Below is a small trained network, with its code and all its weights. Each question gives an input and a class and asks what happens when units are switched off, that is, made to give their printed mean instead of their output.

import numpy as np


def w(rows, s, z=0):
    codes = np.array(rows[::2]) - 128.0
    scale = np.full(codes.shape[1], s)
    scale[-1] = z or s
    return codes * scale


def f(y):
    return y / 2 * (1 + np.tanh(0.7978845608 * (y + 0.044715 * y**3)))


def log_softmax(a):
    a = a - a.max(-1, keepdims=True)
    return a - np.log(np.exp(a).sum(-1, keepdims=True))


def net(x, mask):
    res = np.array(x, float).reshape(1, 8) / 4 @ E
    y = f(res @ A[0][:, :-1].T + A[0][:, -1])
    res = res + np.where(mask, y, B[0][:, -1]) @ B[0][:, :-1]
    return log_softmax(res[-1] @ U[:, :-1].T + U[:, -1])


A, B = {}, {}
E = w([
[155,110,95,72],'x0',
[182,196,60,37],'x1',
[26,164,77,125],'x2',
[86,166,70,148],'x3',
[146,47,199,141],'x4',
[42,202,188,1],'x5',
[192,223,187,171],'x6',
[222,118,101,166],'x7',
],0.0067)
A[0] = w([
[137,78,164,128,224],'n1',
[79,168,100,85,63],'n2',
[134,76,147,146,190],'n3',
[165,148,169,178,49],'n4',
[105,206,151,105,93],'n5',
[120,174,73,133,122],'n6',
[124,91,197,159,197],'n7',
[95,123,60,116,127],'n8',
[184,116,165,73,186],'n9',
[151,108,199,68,166],'n10',
[119,116,144,198,237],'n11',
[114,181,133,167,218],'n12',
[74,163,95,87,100],'n13',
[104,195,170,118,162],'n14',
[102,211,160,103,180],'n15',
[169,105,145,118,156],'n16',
[163,150,119,106,255],'n17',
[66,129,115,93,157],'n18',
[128,78,146,167,113],'n19',
[163,113,60,209,160],'n20',
[85,95,240,149,246],'n21',
[154,143,87,150,164],'n22',
[81,111,65,64,171],'n23',
[111,250,160,82,117],'n24',
[172,126,37,225,171],'n25',
[178,126,141,112,249],'n26',
[143,70,145,156,83],'n27',
[189,121,159,81,137],'n28',
[99,44,160,149,196],'n29',
],0.011,0.0043)
B[0] = w([
[158,156,162,137,204],'n1',
[32,138,96,134,172],'n2',
[137,193,185,140,194],'n3',
[92,54,78,81,159],'n4',
[83,192,122,159,175],'n5',
[142,149,95,112,164],'n6',
[136,164,131,144,209],'n7',
[123,119,96,129,165],'n8',
[196,108,147,117,196],'n9',
[172,112,172,126,192],'n10',
[152,126,152,126,208],'n11',
[152,114,128,140,178],'n12',
[45,141,81,148,180],'n13',
[111,173,143,150,181],'n14',
[114,203,160,164,201],'n15',
[133,122,156,113,172],'n16',
[188,138,130,121,193],'n17',
[93,107,94,154,181],'n18',
[119,166,136,132,178],'n19',
[181,117,133,209,232],'n20',
[130,135,254,203,242],'n21',
[180,121,128,149,169],'n22',
[120,125,52,111,202],'n23',
[112,238,157,137,218],'n24',
[197,122,113,205,255],'n25',
[183,101,153,127,204],'n26',
[105,162,149,145,177],'n27',
[203,81,151,106,180],'n28',
[111,154,130,151,222],'n29',
],0.0088,0.0082)
U = w([
[162,118,199,1,146],'0',
[77,197,78,79,132],'1',
[40,128,154,150,79],'2',
[182,55,44,146,120],'3',
[163,165,200,201,176],'4',
[147,138,147,107,2],'5',
],0.0088,0.008)

Each question gives the input, the list of numbers given to net, and the class t.
The units are the neurons (one row each of A and B). Each row of codes is followed by its name. A weight is (code - 128) times the scale printed after its matrix; where a second scale follows, it is the last column's (A, B and U).
mask holds one flag per neuron, in row order. A switched-off neuron (its flag False) gives its mean, the last column of its row in B, instead of its output. The means were averaged over made-up inputs and are rounded, as every weight is.
A unit's drop is (log p(t) with every unit on - log p(t) with that unit switched off) / (log p(t) with every unit on - log p(t) with every unit switched off).
The circuit of an input: a set's keep is (log p(t) with only the set's units on - log p(t) with every unit switched off) / (log p(t) with every unit on - log p(t) with every unit switched off). Starting from the 12 units with the biggest drops (on a tie, the unit counted first), units are removed one at a time, each time the one whose removal leaves the highest keep (on an exact tie, the one counted first), for as long as the keep stays at least 0.8.
units of the circuit, in order: the units of the circuit, biggest drop first
unit that matters most: the unit with the biggest drop
k most important neurons: the k neurons with the biggest drops, biggest first
drop of u: that unit's drop, to one decimal
input [6,-3,-1,-3,2,3,-2,-7], class 2: units of the circuit, in order : (n25; n20)
input [-1,1,2,-8,-6,-6,-6,5], class 3: units of the circuit, in order : (n21; n24)
input [-7,7,0,-4,0,6,-2,3], class 1: unit that matters most : n21
input [-3,-2,7,5,4,-2,-5,-6], class 1: 2 most important neurons : (n23; n20)
input [-7,-1,2,6,-1,-6,-3,-2], class 3: units of the circuit, in order : (n21; n24; n15)
input [3,4,0,-8,6,6,0,-2], class 0: units of the circuit, in order : (n25; n20)
input [-5,0,-1,-3,-2,-1,-2,-5], class 2: units of the circuit, in order : (n25; n20; n9)
input [1,1,7,-6,2,7,5,-8], class 2: units of the circuit, in order : (n2; n13)
input [5,-3,-3,8,-7,-1,6,6], class 3: 2 most important neurons : (n21; n3)
input [3,5,-8,-4,-6,-8,8,-5], class 3: 2 most important neurons : (n21; n4)
input [-3,5,8,-3,6,8,-2,-3], class 1: 2 most important neurons : (n23; n24)
input [-6,-1,4,1,3,2,-5,1], class 1: drop of n26 : 0.1
input [7,4,2,-5,-6,6,4,5], class 1: drop of n21 : 0.2
input [3,-1,5,1,1,6,6,-5], class 2: drop of n21 : 0.2
input [-7,7,-2,-2,-5,1,8,-5], class 1: most important neuron : (n21)
input [-6,8,-7,4,6,2,-1,-6], class 0: 2 most important neurons : (n25; n20)
